Here is a tiny trained network, its code and every weight. The questions are about switching its units off for an input and a class, where a switched-off unit gives its printed mean instead of its output.

import numpy as np


def w(rows, s, z=0):
    codes = np.array(rows[::2]) - 128.0
    scale = np.full(codes.shape[1], s)
    scale[-1] = z or s
    return codes * scale


def norm(h):
    return h / np.sqrt((h * h).mean(-1, keepdims=True) + 1e-5)


def f(y):
    return y / 2 * (1 + np.tanh(0.7978845608 * (y + 0.044715 * y**3)))


def log_softmax(a):
    a = a - a.max(-1, keepdims=True)
    return a - np.log(np.exp(a).sum(-1, keepdims=True))


def net(x, mask):
    res = np.array(x, float).reshape(1, 3) / 4 @ E
    u = 0
    for l in range(2):
        y = f(norm(res) @ A[l][:, :-1].T + A[l][:, -1])
        res = res + np.where(mask[u : u + 10], y, B[l][:, -1]) @ B[l][:, :-1]
        u += 10
    return log_softmax(norm(res)[-1] @ U[:, :-1].T + U[:, -1])


A, B = {}, {}
E = w([
[150,100,211],'x0',
[231,62,90],'x1',
[254,197,155],'x2',
],0.0073)
A[0] = w([
[96,185,52,171],'0.n1',
[134,186,94,146],'0.n2',
[143,123,98,158],'0.n3',
[110,104,154,132],'0.n4',
[53,134,159,87],'0.n5',
[71,254,85,174],'0.n6',
[124,98,32,84],'0.n7',
[88,40,109,164],'0.n8',
[141,166,146,120],'0.n9',
[201,97,178,253],'0.n10',
],0.016,0.0042)
B[0] = w([
[253,99,90,212],'0.n1',
[155,161,61,166],'0.n2',
[130,118,157,149],'0.n3',
[100,120,110,143],'0.n4',
[114,38,142,194],'0.n5',
[165,68,72,253],'0.n6',
[84,200,127,189],'0.n7',
[52,197,130,225],'0.n8',
[141,217,66,148],'0.n9',
[119,183,182,236],'0.n10',
],0.012,0.0076)
A[1] = w([
[222,162,98,212],'1.n1',
[111,81,26,73],'1.n2',
[106,28,118,169],'1.n3',
[142,129,249,75],'1.n4',
[182,148,154,224],'1.n5',
[140,130,175,179],'1.n6',
[112,148,112,97],'1.n7',
[188,100,137,240],'1.n8',
[106,115,93,46],'1.n9',
[113,165,226,252],'1.n10',
],0.015,0.0029)
B[1] = w([
[52,163,136,254],'1.n1',
[163,179,166,218],'1.n2',
[174,108,74,194],'1.n3',
[175,100,104,194],'1.n4',
[2,75,172,195],'1.n5',
[115,70,107,153],'1.n6',
[113,128,115,134],'1.n7',
[53,108,86,181],'1.n8',
[179,129,188,136],'1.n9',
[217,122,89,238],'1.n10',
],0.009,0.0075)
U = w([
[206,79,218,186],'0',
[165,167,250,155],'1',
[38,9,150,147],'2',
[135,98,152,2],'3',
[192,55,16,190],'4',
[133,105,151,7],'5',
[56,200,77,182],'6',
],0.016,0.0096)

Each question gives the input, the list of numbers given to net, and the class t.
The units are the neurons (one row each of A and B). Each row of codes is followed by its name. A weight is (code - 128) times the scale printed after its matrix; where a second scale follows, it is the last column's (A, B and U).
mask holds one flag per neuron, layer by layer. A switched-off neuron (its flag False) gives its mean, the last column of its row in B, instead of its output. The means were averaged over made-up inputs and are rounded, as every weight is.
A unit's drop is (log p(t) with every unit on - log p(t) with that unit switched off) / (log p(t) with every unit on - log p(t) with every unit switched off).
The circuit of an input: a set's keep is (log p(t) with only the set's units on - log p(t) with every unit switched off) / (log p(t) with every unit on - log p(t) with every unit switched off). Starting from the 12 units with the biggest drops (on a tie, the unit counted first), units are removed one at a time, each time the one whose removal leaves the highest keep (on an exact tie, the one counted first), for as long as the keep stays at least 0.8.
circuit, biggest first: the units of the circuit, biggest drop first
unit that matters most: the unit with the biggest drop
k most important neurons: the k neurons with the biggest drops, biggest first
k most important neurons of layer l: the k neurons of layer l with the biggest drops, biggest first
drop when u is switched off: that unit's drop, to one decimal
input [1,8,2], class 0: 4 most important neurons	0.n10; 0.n6; 0.n1; 1.n10
input [-5,-2,-8], class 4: 2 most important neurons	0.n1; 0.n10
input [4,3,4], class 1: circuit, biggest first	0.n10
input [8,0,-2], class 1: 2 most important neurons of layer 1	1.n3; 1.n8
input [7,3,-5], class 1: 3 most important neurons of layer 0	0.n6; 0.n8; 0.n10
input [-6,-3,5], class 4: 2 most important neurons	0.n6; 0.n1
input [1,3,5], class 1: 3 most important neurons of layer 0	0.n10; 0.n6; 0.n5
input [2,4,1], class 0: 2 most important neurons of layer 0	0.n10; 0.n6
input [2,6,3], class 0: circuit, biggest first	0.n10; 0.n8
input [6,3,-2], class 0: 4 most important neurons	1.n10; 0.n7; 1.n1; 1.n4
input [2,8,-2], class 0: 4 most important neurons	1.n10; 0.n10; 0.n6; 1.n1
input [-5,2,3], class 6: 2 most important neurons	1.n1; 1.n10
input [-1,4,1], class 0: 4 most important neurons of layer 0	0.n6; 0.n10; 0.n1; 0.n8
input [7,-6,3], class 4: unit that matters most	1.n10
input [8,-7,2], class 4: 2 most important neurons of layer 1	1.n10; 1.n4
input [0,7,3], class 0: 3 most important neurons of layer 1	1.n10; 1.n4; 1.n6
input [1,2,2], class 1: 4 most important neurons	0.n10; 0.n6; 0.n5; 1.n3
input [2,1,1], class 0: 2 most important neurons of layer 0	0.n10; 0.n8
input [-1,1,5], class 1: 3 most important neurons	0.n10; 0.n6; 0.n1
input [-8,-1,-5], class 4: unit that matters most	0.n1
input [1,3,3], class 1: 3 most important neurons	0.n10; 0.n6; 0.n5
input [5,-4,-1], class 4: 3 most important neurons of layer 1	1.n3; 1.n5; 1.n1
input [6,6,-2], class 0: 2 most important neurons of layer 1	1.n10; 1.n4
input [3,2,4], class 1: 2 most important neurons of layer 0	0.n10; 0.n5
input [0,1,5], class 1: 3 most important neurons	0.n10; 0.n6; 0.n1
input [-7,-2,-3], class 4: drop when 0.n6 is switched off	0.4
input [-5,1,7], class 6: unit that matters most	1.n1
input [0,4,7], class 1: drop when 0.n6 is switched off	0.6
